Here is a tiny trained network, its code and every weight. The questions are about switching its units off for an input and a class, where a switched-off unit gives its printed mean instead of its output.

import numpy as np


def w(rows, s, z=0):
    codes = np.array(rows[::2]) - 128.0
    scale = np.full(codes.shape[1], s)
    scale[-1] = z or s
    return codes * scale


def f(y):
    return y / 2 * (1 + np.tanh(0.7978845608 * (y + 0.044715 * y**3)))


def log_softmax(a):
    a = a - a.max(-1, keepdims=True)
    return a - np.log(np.exp(a).sum(-1, keepdims=True))


def net(x, mask):
    res = np.array(x, float).reshape(1, 4) / 4 @ E
    y = f(res @ A[0][:, :-1].T + A[0][:, -1])
    res = res + np.where(mask, y, B[0][:, -1]) @ B[0][:, :-1]
    return log_softmax(res[-1] @ U[:, :-1].T + U[:, -1])


A, B = {}, {}
E = w([
[89,98,113,157,152,91,73,126,95,227,46],'x0',
[142,134,96,106,119,205,45,104,144,194,168],'x1',
[80,148,149,165,87,62,86,83,255,119,156],'x2',
[123,104,172,159,213,67,118,157,175,103,174],'x3',
],0.014)
A[0] = w([
[160,74,123,132,152,191,137,126,72,110,78,123],'neuron 0',
[76,135,61,161,122,105,149,121,62,158,99,4],'neuron 1',
[219,168,101,68,198,167,101,206,107,170,184,206],'neuron 2',
[187,147,91,78,117,114,172,75,144,32,215,117],'neuron 3',
[171,96,164,101,213,149,201,209,93,63,158,174],'neuron 4',
[141,91,131,75,106,144,136,145,17,164,77,122],'neuron 5',
[145,98,161,169,180,82,134,133,91,174,76,245],'neuron 6',
[142,155,229,125,98,56,152,127,122,43,120,86],'neuron 7',
[133,134,203,150,130,86,224,184,144,10,155,190],'neuron 8',
[79,69,156,181,156,85,105,148,136,135,107,15],'neuron 9',
[132,110,174,114,125,102,72,119,138,166,165,98],'neuron 10',
[84,76,113,161,209,43,130,136,71,185,50,158],'neuron 11',
[213,60,104,129,182,186,129,138,108,169,203,185],'neuron 12',
[192,134,75,88,117,169,202,162,29,116,45,151],'neuron 13',
[112,163,135,123,102,99,60,106,83,141,122,103],'neuron 14',
],0.011,0.0042)
B[0] = w([
[116,145,83,173,110,152,89,76,117,196,156,193],'neuron 0',
[154,82,74,148,147,132,211,137,176,166,138,167],'neuron 1',
[57,148,126,76,156,168,79,202,154,131,129,202],'neuron 2',
[125,174,122,92,126,138,75,184,57,137,204,199],'neuron 3',
[76,133,90,115,199,202,8,203,185,143,76,207],'neuron 4',
[143,148,18,194,80,92,209,89,101,249,141,223],'neuron 5',
[102,157,86,90,150,186,90,216,130,195,71,194],'neuron 6',
[153,111,228,91,168,162,107,112,144,39,119,179],'neuron 7',
[131,2,231,93,222,149,87,247,165,4,160,214],'neuron 8',
[215,188,115,112,113,73,85,133,76,133,184,171],'neuron 9',
[131,112,112,175,91,118,192,120,161,141,127,162],'neuron 10',
[47,128,118,45,201,231,9,193,140,81,176,223],'neuron 11',
[74,112,133,122,160,133,45,171,143,105,127,192],'neuron 12',
[158,208,137,127,20,10,204,50,30,125,190,252],'neuron 13',
[110,132,143,125,117,207,101,116,151,186,79,155],'neuron 14',
],0.0089,0.023)
U = w([
[144,242,93,113,40,97,128,77,63,174,164,56],'0',
[242,104,218,113,112,1,192,77,92,45,147,2],'1',
[128,91,90,216,119,117,174,38,244,192,41,174],'2',
[111,87,140,77,244,219,66,246,178,105,116,194],'3',
],0.0078,0.0037)

Each question gives the input, the list of numbers given to net, and the class t.
The units are the neurons (one row each of A and B). Each row of codes is followed by its name. A weight is (code - 128) times the scale printed after its matrix; where a second scale follows, it is the last column's (A, B and U).
mask holds one flag per neuron, in row order. A switched-off neuron (its flag False) gives its mean, the last column of its row in B, instead of its output. The means were averaged over made-up inputs and are rounded, as every weight is.
A unit's drop is (log p(t) with every unit on - log p(t) with that unit switched off) / (log p(t) with every unit on - log p(t) with every unit switched off).
The circuit of an input: a set's keep is (log p(t) with only the set's units on - log p(t) with every unit switched off) / (log p(t) with every unit on - log p(t) with every unit switched off). Starting from the 12 units with the biggest drops (on a tie, the unit counted first), units are removed one at a time, each time the one whose removal leaves the highest keep (on an exact tie, the one counted first), for as long as the keep stays at least 0.8.
units of the circuit, in order: the units of the circuit, biggest drop first
most important unit: the unit with the biggest drop
k most important neurons: the k neurons with the biggest drops, biggest first
drop when u is switched off: that unit's drop, to one decimal
input [2,7,6,4], class 2: most important unit => neuron 13
input [-7,-6,-2,-7], class 1: units of the circuit, in order => neuron 13; neuron 8
input [0,-2,7,-3], class 1: units of the circuit, in order => neuron 11; neuron 4; neuron 5
input [1,2,6,-2], class 2: 2 most important neurons => neuron 13; neuron 11
input [-3,-3,-2,-3], class 1: units of the circuit, in order => neuron 11; neuron 13; neuron 8
input [0,-1,6,-4], class 2: units of the circuit, in order => neuron 13; neuron 11; neuron 8
input [2,-6,8,-8], class 2: 2 most important neurons => neuron 13; neuron 11
input [2,1,6,2], class 2: 2 most important neurons => neuron 13; neuron 8
input [3,6,5,4], class 2: 3 most important neurons => neuron 13; neuron 8; neuron 11
input [-4,1,7,-7], class 0: drop when neuron 11 is switched off => 0.6
input [1,6,6,4], class 2: drop when neuron 11 is switched off => 0.1
input [3,6,3,1], class 2: drop when neuron 8 is switched off => 0.4
